Each row has a class, written after it.
-3  -15  -8  -13  44  5  6  1  -40  -2  11  -31  -60  24  -19  59  5  -39  44  37  21  41  1  20  10  9  11  -13  -12  5  54  6  -25  -24  11 : A
22  -5  8  -16  59  17  -10  -40  -40  -21  -17  -30  -61  22  -15  71  37  -46  36  40  28  40  2  13  0  13  5  -20  -13  2  47  5  -31  -42  0 : S
17  -3  -40  32  46  10  60  95  -38  9  34  27  -32  8  -29  34  41  34  -11  1  2  66  7  -51  -28  12  39  -16  3  6  35  62  -29  3  40 : A
41  25  -54  -78  8  -3  42  33  29  -1  68  4  -2  24  -29  34  -18  38  -3  -20  63  -40  26  -14  1  9  93  -6  -27  20  55  33  24  -52  -7 : E
5  -2  -18  13  50  5  47  107  -1  -5  29  20  -50  18  -13  15  49  25  13  13  13  37  -10  -36  -42  15  46  -10  -5  27  30  55  -40  -4  30 : P
39  16  -52  -81  6  -3  32  37  34  -4  60  -4  -2  36  -25  26  -18  44  3  -11  55  -41  22  -8  -3  1  77  -4  -27  23  62  41  22  -52  -10 : C
36  -5  -32  -3  9  -47  11  -99  -20  4  -37  19  -18  -54  12  60  52  1  -4  35  6  -8  13  -22  6  72  -1  -36  7  -8  11  -12  0  0  -3 : Y
-14  -17  1  -13  49  20  -1  8  -40  -8  -8  -24  -70  38  -16  65  12  -42  30  38  37  39  3  24  0  14  6  -11  -11  13  55  22  -26  -31  4 : U
43  -7  -33  -13  9  -49  -4  -54  -17  10  -32  9  -34  -26  -1  67  91  4  -8  37  17  2  27  -25  -15  62  0  -29  14  28  50  3  9  -13  -8 : P
5  -14  -9  -16  54  14  5  -12  -38  -4  9  -29  -57  27  -13  57  15  -41  38  37  40  37  2  19  7  8  10  -10  -8  1  54  12  -22  -19  14 : K
-15  -14  5  -31  -9  12  11  -4  20  -12  27  -10  5  -20  39  5  6  19  16  9  43  61  -3  -15  10  18  78  -28  -16  41  5  -35  -18  -32  50 : M
37  -7  -20  -9  -2  -45  -15  -56  -33  19  -38  -3  -41  -25  -3  74  95  -11  -9  37  17  2  29  -19  -17  67  -18  -17  19  31  59  9  2  -20  1 : U
41  15  -33  15  -13  -32  -1  -40  -27  13  -15  18  -16  -43  -21  48  83  1  -19  29  -29  -42  9  -24  -2  56  -30  -8  10  1  26  5  15  7  -10 : E
-16  -1  -21  -10  -13  1  18  16  2  -13  15  15  9  -37  21  -3  19  26  17  15  29  59  11  -19  2  25  86  -41  -11  25  4  -9  2  -5  65 : E
10  6  -41  -31  12  -2  31  47  46  -11  61  -11  18  12  -9  30  -43  42  -5  -19  47  -2  15  -6  17  -8  48  -3  -26  22  10  24  13  -30  2 : E
-8  -19  -1  16  12  22  -8  9  -2  -17  7  6  23  -12  41  14  14  20  10  12  8  65  -9  -15  9  -5  33  -31  -2  30  -8  -36  -25  -21  50 : T
-10  -9  -25  -15  -9  -1  12  4  2  -15  14  5  9  -30  30  1  19  29  25  22  23  70  -4  -19  3  19  68  -47  -13  22  4  -5  1  -6  58 : C
-13  -14  13  4  10  15  5  5  -5  -4  -1  5  7  -18  34  18  24  20  15  15  17  79  2  -22  9  1  58  -42  -8  36  1  -19  -18  -24  56 : S
40  -13  -38  -2  8  -51  6  -37  -31  14  -20  20  -38  -31  -16  65  72  15  -23  23  -31  -33  2  -30  -4  65  -38  -12  6  21  39  11  26  3  -19 : P
5  -16  -3  33  33  11  51  57  -17  -10  19  27  -32  12  -1  32  48  32  -17  6  8  55  -6  -58  -37  5  4  -16  13  17  4  30  -56  9  28 : Q
-1  -9  23  34  44  33  -15  -25  -24  -41  -1  -8  -4  28  10  31  -10  -47  14  10  -1  -1  -12  19  2  -23  -52  5  -23  -13  -19  -42  -30  -14  -15 : A
38  24  -45  -82  5  1  37  25  31  -5  61  -4  -5  37  -20  23  -14  39  -2  -18  63  -34  33  -16  3  6  99  -9  -30  24  59  39  16  -59  -11 : Q
16  -17  14  -13  48  1  -16  -16  -51  -9  -1  -48  -56  17  27  80  45  -43  41  22  33  73  22  11  4  -1  -47  -12  -9  17  51  -13  -35  -27  -3 : A
-4  -9  -22  -7  -3  1  23  -12  -5  -8  20  19  21  -30  22  -6  22  31  19  9  41  52  -3  -30  6  20  92  -38  -9  25  1  -8  2  -4  72 : K
2  1  -27  -48  28  8  15  7  49  -26  51  2  29  40  -5  14  -61  35  -14  -15  62  -21  19  2  24  -29  49  9  -31  4  23  -1  18  -8  -16 : P
23  -6  -40  25  19  -3  49  69  -28  -13  20  18  -44  10  -7  43  43  25  7  -2  9  58  -10  -39  -18  17  21  -20  6  4  39  45  -30  10  31 : M
24  1  -45  17  33  3  47  70  -26  -12  14  21  -43  10  -16  31  46  23  8  5  22  52  -5  -36  -21  15  25  -19  8  3  33  55  -40  6  26 : Y
8  0  -15  6  34  5  46  108  -5  -3  25  15  -46  19  -33  9  51  26  9  -1  2  37  3  -37  -42  20  44  -7  -6  22  35  56  -39  -7  35 : S
29  12  -38  -70  -20  4  2  39  26  -19  44  -18  0  50  -13  18  -13  34  -3  -47  54  -37  51  -2  1  17  39  11  -23  29  45  32  14  -41  -13 : U
10  -3  -34  37  42  9  64  91  -27  -4  25  24  -35  18  -23  35  36  33  -9  0  -5  59  0  -51  -26  17  37  -28  4  7  23  66  -32  7  34 : Q
32  2  -29  5  -6  -50  -3  -100  -26  5  -34  19  -16  -55  -1  57  63  -3  -16  32  -4  -20  26  -22  0  74  -7  -32  6  -7  12  -19  12  -1  -5 : E
17  0  -39  28  42  3  53  75  -25  -6  25  29  -48  15  -6  34  48  24  5  9  17  51  -18  -42  -27  11  34  -28  -1  4  27  53  -30  7  24 : P
15  -22  12  -14  58  5  -14  -19  -41  -6  -10  -50  -50  18  16  84  44  -44  32  19  29  69  27  15  8  3  -28  -22  -5  9  49  -11  -29  -29  0 : S
-6  -18  -3  -39  4  18  14  -15  13  -6  25  -9  3  -23  28  11  14  24  10  15  53  51  5  -21  11  19  65  -25  -12  36  -5  -21  -26  -33  42 : Y
11  1  -19  -48  19  6  23  1  40  -27  51  -7  26  37  -19  23  -56  27  -8  -25  63  -12  22  0  34  -13  62  -2  -33  2  36  -1  8  -12  -2 : S
-4  -19  3  -23  0  14  2  -30  5  -5  31  -10  15  -17  34  2  14  17  19  9  46  45  -2  -20  14  11  65  -24  -14  39  -9  -31  -14  -29  56 : K
6  -8  -37  -24  25  4  22  55  39  -9  63  -9  32  26  -3  30  -49  46  -6  -24  38  -6  4  -2  21  -13  29  7  -22  27  9  16  3  -37  1 : T
-19  -6  -19  -6  -7  8  20  9  -6  -15  8  19  8  -29  28  4  24  26  15  17  36  58  -4  -22  -1  27  87  -40  -14  28  4  -3  2  -11  67 : U
38  -8  -32  -7  3  -53  1  -114  -25  8  -31  14  -10  -48  8  58  61  6  -4  29  3  -11  21  -25  6  73  2  -34  5  1  19  -21  13  2  7 : K
20  -8  -4  -8  61  18  -6  -34  -39  -21  -19  -28  -65  27  -7  73  34  -45  40  54  28  39  -3  23  -11  10  2  -21  -8  0  38  10  -43  -50  -4 : T
-22  -18  0  -24  2  15  7  -6  18  -3  28  -4  18  -12  30  -2  1  24  13  17  39  47  0  -10  5  10  79  -27  -13  37  -11  -36  -26  -40  52 : T
41  -5  -24  -1  -8  -49  -5  -50  -24  13  -24  -1  -39  -25  -7  60  81  -1  -10  33  7  -7  21  -30  -5  60  -12  -22  16  27  52  13  1  -17  -2 : Q
14  -8  -33  -27  25  -6  22  41  39  -12  59  -12  19  18  7  37  -41  40  -4  -21  45  2  2  -6  25  -10  28  -3  -23  29  14  18  16  -23  -3 : P
33  -11  -36  -11  -8  -49  -3  -34  -44  14  -28  16  -42  -19  -14  71  75  14  -19  13  -35  -31  12  -28  -10  72  -48  -8  2  28  45  11  23  -9  -16 : U
18  8  -33  18  22  3  55  75  -21  -12  24  26  -45  9  -11  28  44  22  4  2  15  45  -1  -38  -24  17  32  -20  4  6  29  51  -36  12  28 : E
48  -9  -40  -13  -1  -53  1  -41  -37  11  -16  11  -40  -24  -18  63  63  16  -11  17  -43  -53  -2  -31  0  69  -42  -12  1  18  46  15  22  -12  -19 : C
20  -5  -35  26  42  2  52  78  -21  -11  21  24  -48  14  0  36  55  27  4  10  15  53  -13  -40  -24  4  30  -26  2  10  31  49  -35  11  25 : P
-7  -5  -16  -9  -8  7  11  4  6  -22  13  11  21  -27  29  -9  11  32  14  13  23  48  -5  -22  7  13  71  -38  -11  19  4  -8  -1  -4  58 : C
49  -13  -40  -9  -11  -50  1  -31  -34  4  -14  14  -37  -24  -24  63  71  11  -15  9  -38  -37  3  -30  -4  71  -37  -2  5  26  50  1  19  -10  -15 : M
14  -10  -42  27  22  -2  51  79  -21  -6  22  20  -34  10  -20  45  49  38  7  1  5  61  -8  -44  -23  16  31  -22  10  14  31  44  -32  2  34 : M
35  -7  -36  -14  -7  -51  5  -28  -30  14  -23  15  -39  -27  -18  53  65  19  -11  24  -39  -39  2  -27  -13  64  -40  -12  4  18  44  19  23  -5  -15 : C
5  -2  -38  -45  36  2  21  10  47  -30  56  -5  27  37  -15  24  -58  31  -15  -17  56  -22  13  6  34  -17  51  3  -33  4  30  -6  18  -8  -20 : P
20  0  -34  18  31  1  46  73  -24  -11  18  12  -41  16  -7  35  41  27  12  8  8  51  -9  -36  -22  10  25  -27  7  4  42  53  -36  8  32 : C
-4  -7  -9  23  41  12  56  59  -28  -8  11  39  -41  15  -2  35  38  23  -9  13  7  42  -15  -40  -46  17  17  -11  1  16  7  37  -46  2  32 : U
13  2  -37  -50  28  4  20  0  39  -25  55  -12  21  33  -24  27  -61  20  -3  -10  72  -18  14  11  37  -12  45  9  -30  2  34  6  3  -16  -13 : Y
25  -7  -30  -12  -8  -61  3  -101  -12  10  -36  17  -8  -50  17  53  47  15  0  36  -8  2  23  -20  -6  68  1  -46  6  -4  12  -14  16  7  2 : C
20  -9  8  -7  61  13  -8  -39  -35  -21  -16  -27  -58  22  -7  70  29  -52  35  43  32  37  -4  19  2  5  -2  -18  -14  2  37  3  -33  -42  -3 : S
37  20  -51  -71  8  -1  39  27  24  -1  57  2  -3  36  -19  37  -20  40  0  -17  56  -46  20  -12  -5  3  99  -6  -32  24  53  38  24  -62  3 : U
18  -4  -42  15  13  -5  47  73  -25  -8  18  18  -40  16  -11  33  48  27  11  -7  3  55  -3  -38  -25  18  32  -22  7  10  36  39  -27  3  29 : M
10  -19  2  -5  49  7  -15  -8  -45  -12  0  -44  -53  13  21  83  49  -49  40  30  33  73  23  18  4  2  -42  -18  -2  13  34  -11  -35  -22  0 : E
-4  -19  -18  6  18  19  4  11  -4  -24  27  -7  15  -23  -1  25  10  18  24  -1  3  41  -21  -26  21  12  69  -41  -13  20  -4  -32  2  -21  54 : E
17  4  -40  43  46  8  67  93  -38  7  32  31  -33  10  -32  40  40  38  -9  1  0  60  -5  -55  -23  16  41  -20  4  4  34  65  -32  6  39 : A
15  4  -34  -29  14  2  26  55  39  -16  62  -10  24  16  -4  29  -48  39  -10  -33  40  -12  17  -5  25  -12  33  5  -25  21  18  20  17  -22  -1 : E
-14  -7  4  -29  -11  10  13  -2  14  -4  37  -9  13  -21  30  -7  3  27  18  7  31  44  1  -19  14  6  80  -23  -20  36  0  -33  -18  -29  50 : A
8  -7  -33  -47  32  14  24  3  35  -31  57  -1  23  40  -18  32  -57  34  -4  -11  64  -9  13  4  28  -13  60  -3  -33  2  31  -3  -3  -21  -5 : T
12  -14  -9  33  39  11  54  62  -22  -13  20  32  -23  6  -5  38  40  26  -14  0  11  55  -9  -47  -35  14  16  -10  14  12  15  25  -48  10  37 : M
44  -6  -37  -2  4  -49  -4  -51  -26  5  -25  18  -31  -17  -20  57  65  9  -19  19  -41  -54  2  -24  0  61  -42  -5  7  15  31  1  21  2  -29 : P
-8  -7  -23  -1  -11  4  8  2  7  -13  15  20  30  -30  19  -7  12  34  10  20  26  39  -4  -22  3  12  70  -37  -8  21  0  -7  8  -9  59 : C
-16  -15  4  -48  0  15  10  -20  19  -7  20  -7  -1  -17  40  3  4  26  20  17  56  50  7  -17  8  13  65  -21  -15  41  -11  -23  -30  -38  39 : Y
18  0  -40  -37  21  3  23  45  45  -16  52  -11  25  21  1  27  -56  41  -5  -32  49  -11  14  -4  23  -10  21  10  -24  18  10  27  11  -28  -11 : Y
23  -7  2  -16  60  14  -10  -29  -33  -18  -14  -31  -60  19  -13  67  30  -47  37  42  29  40  2  18  2  7  13  -19  -11  3  51  9  -29  -43  3 : S
17  0  -34  -33  25  3  29  28  39  -14  52  -6  19  22  -1  34  -55  40  -3  -23  56  -10  6  -9  21  -6  28  5  -28  22  3  29  3  -38  -7 : Y
1  2  -9  19  39  12  46  101  -9  -16  29  20  -51  22  -14  13  48  23  20  14  6  36  -10  -42  -38  13  44  -13  -7  25  25  54  -54  -10  35 : Q
-12  -14  -8  -42  -7  9  7  -7  15  -2  29  -10  4  -12  30  -1  9  29  20  17  33  44  3  -19  5  12  78  -34  -17  35  6  -21  -10  -35  47 : C
19  1  -41  26  19  -2  54  87  -26  -4  28  19  -40  7  -13  29  53  32  9  2  8  60  -4  -44  -24  3  26  -20  3  7  37  49  -34  12  30 : A
36  -6  -39  -6  -5  -52  -3  -102  -25  17  -30  16  -12  -48  -3  59  54  -2  -5  34  5  -12  20  -20  2  76  -11  -31  16  -4  12  -14  5  -6  -2 : Y
16  -16  9  -10  67  8  -12  -26  -50  -15  -5  -45  -49  23  29  72  47  -52  43  25  45  77  18  18  3  1  -30  -15  -8  14  45  -9  -36  -19  8 : K
43  1  -27  -12  -16  -49  -5  -57  -23  19  -23  4  -33  -30  -13  66  88  -3  -9  32  19  -1  37  -25  -19  64  -14  -20  20  24  45  5  4  -12  -3 : E
